Below is a small trained network, with its code and all its weights. Each question gives an input and a class and asks what happens when units are switched off, that is, made to give their printed mean instead of their output.

import numpy as np


def w(rows, s, z=0):
    codes = np.array(rows[::2]) - 128.0
    scale = np.full(codes.shape[1], s)
    scale[-1] = z or s
    return codes * scale


def f(y):
    return y / 2 * (1 + np.tanh(0.7978845608 * (y + 0.044715 * y**3)))


def log_softmax(a):
    a = a - a.max(-1, keepdims=True)
    return a - np.log(np.exp(a).sum(-1, keepdims=True))


def net(x, mask):
    res = np.array(x, float).reshape(1, 7) / 4 @ E
    y = f(res @ A[0][:, :-1].T + A[0][:, -1])
    res = res + np.where(mask, y, B[0][:, -1]) @ B[0][:, :-1]
    return log_softmax(res[-1] @ U[:, :-1].T + U[:, -1])


A, B = {}, {}
E = w([
[98,63,98,219,138,206,171],'x0',
[161,77,239,51,126,128,34],'x1',
[114,128,197,129,71,184,159],'x2',
[132,152,211,189,212,144,169],'x3',
[189,75,98,194,45,147,68],'x4',
[1,82,200,135,60,73,85],'x5',
[212,24,128,46,92,127,137],'x6',
],0.0082)
A[0] = w([
[23,95,89,157,129,136,34,163],'N1',
[146,22,196,144,136,152,111,245],'N2',
[95,184,110,152,174,109,178,140],'N3',
[116,161,68,136,65,155,80,120],'N4',
[229,119,52,110,66,173,185,178],'N5',
[181,209,106,113,158,56,175,215],'N6',
[182,200,40,87,239,155,179,255],'N7',
[136,112,165,100,2,109,195,215],'N8',
[108,100,89,172,133,156,188,160],'N9',
[143,174,158,127,175,107,221,169],'N10',
],0.0084,0.0035)
B[0] = w([
[131,102,124,140,146,43,146,187],'N1',
[214,42,149,165,134,116,180,189],'N2',
[15,126,156,117,93,128,149,191],'N3',
[3,125,107,97,143,132,115,160],'N4',
[119,77,47,141,58,157,47,203],'N5',
[113,190,182,124,119,191,125,196],'N6',
[187,71,206,166,71,203,155,249],'N7',
[179,178,127,225,101,152,1,179],'N8',
[112,132,178,166,163,148,163,182],'N9',
[107,191,183,50,162,133,129,182],'N10',
],0.0081,0.013)
U = w([
[93,143,127,169,128,182,72,8],'0',
[168,108,74,103,180,61,157,2],'1',
[147,192,255,97,197,194,166,175],'2',
[106,84,97,175,196,14,179,121],'3',
[90,169,160,16,129,43,36,125],'4',
[199,79,182,144,115,111,86,226],'5',
],0.0091,0.0039)

Each question gives the input, the list of numbers given to net, and the class t.
The units are the neurons (one row each of A and B). Each row of codes is followed by its name. A weight is (code - 128) times the scale printed after its matrix; where a second scale follows, it is the last column's (A, B and U).
mask holds one flag per neuron, in row order. A switched-off neuron (its flag False) gives its mean, the last column of its row in B, instead of its output. The means were averaged over made-up inputs and are rounded, as every weight is.
A unit's drop is (log p(t) with every unit on - log p(t) with that unit switched off) / (log p(t) with every unit on - log p(t) with every unit switched off).
The circuit of an input: a set's keep is (log p(t) with only the set's units on - log p(t) with every unit switched off) / (log p(t) with every unit on - log p(t) with every unit switched off). Starting from all 10 units, units are removed one at a time, each time the one whose removal leaves the highest keep (on an exact tie, the one counted first), for as long as the keep stays at least 0.8.
circuit, biggest first: the units of the circuit, biggest drop first
unit that matters most: the unit with the biggest drop
top k neurons: the k neurons with the biggest drops, biggest first
drop of u: that unit's drop, to one decimal
input [1,3,-4,-6,2,3,-5], class 4: unit that matters most -> N2
input [-7,4,-8,-3,3,-7,-8], class 2: top 3 neurons -> (N6 N7 N5)
input [-8,-1,8,-5,1,-1,-1], class 4: top 4 neurons -> (N7 N2 N9 N4)
input [6,-8,-3,7,2,3,-2], class 2: circuit, biggest first -> (N9 N5)
input [-6,8,-2,1,-6,4,5], class 5: top 4 neurons -> (N2 N10 N3 N4)
input [-8,-8,0,-7,3,2,8], class 0: circuit, biggest first -> (N8 N5 N4)
input [6,3,7,-1,1,-8,-4], class 5: circuit, biggest first -> (N5 N6)
input [-4,1,-8,2,0,5,5], class 3: circuit, biggest first -> (N7 N10 N5)
input [8,8,8,4,-6,5,-5], class 5: circuit, biggest first -> (N2 N6)
input [-8,3,-3,-8,-4,-8,4], class 5: top 2 neurons -> (N7 N5)
input [6,8,-8,7,-2,6,-4], class 3: top 2 neurons -> (N7 N1)
input [-7,-1,8,-2,-5,2,-8], class 4: top 3 neurons -> (N7 N9 N2)
input [-5,-3,-3,0,1,4,1], class 4: top 2 neurons -> (N7 N2)
input [3,1,-7,-4,-7,7,-7], class 3: circuit, biggest first -> (N1)
input [5,-4,2,-4,5,-7,5], class 0: top 2 neurons -> (N5 N4)
input [1,3,-3,0,0,3,2], class 3: top 3 neurons -> (N7 N6 N5)
input [-5,3,7,-6,0,0,-4], class 4: drop of N7 -> 1.0
input [-7,2,-7,7,1,-1,4], class 2: drop of N6 -> 0.2
input [-3,7,2,7,1,8,-2], class 5: drop of N2 -> 0.4
input [7,-5,-8,-5,-4,-6,-6], class 2: unit that matters most -> N7
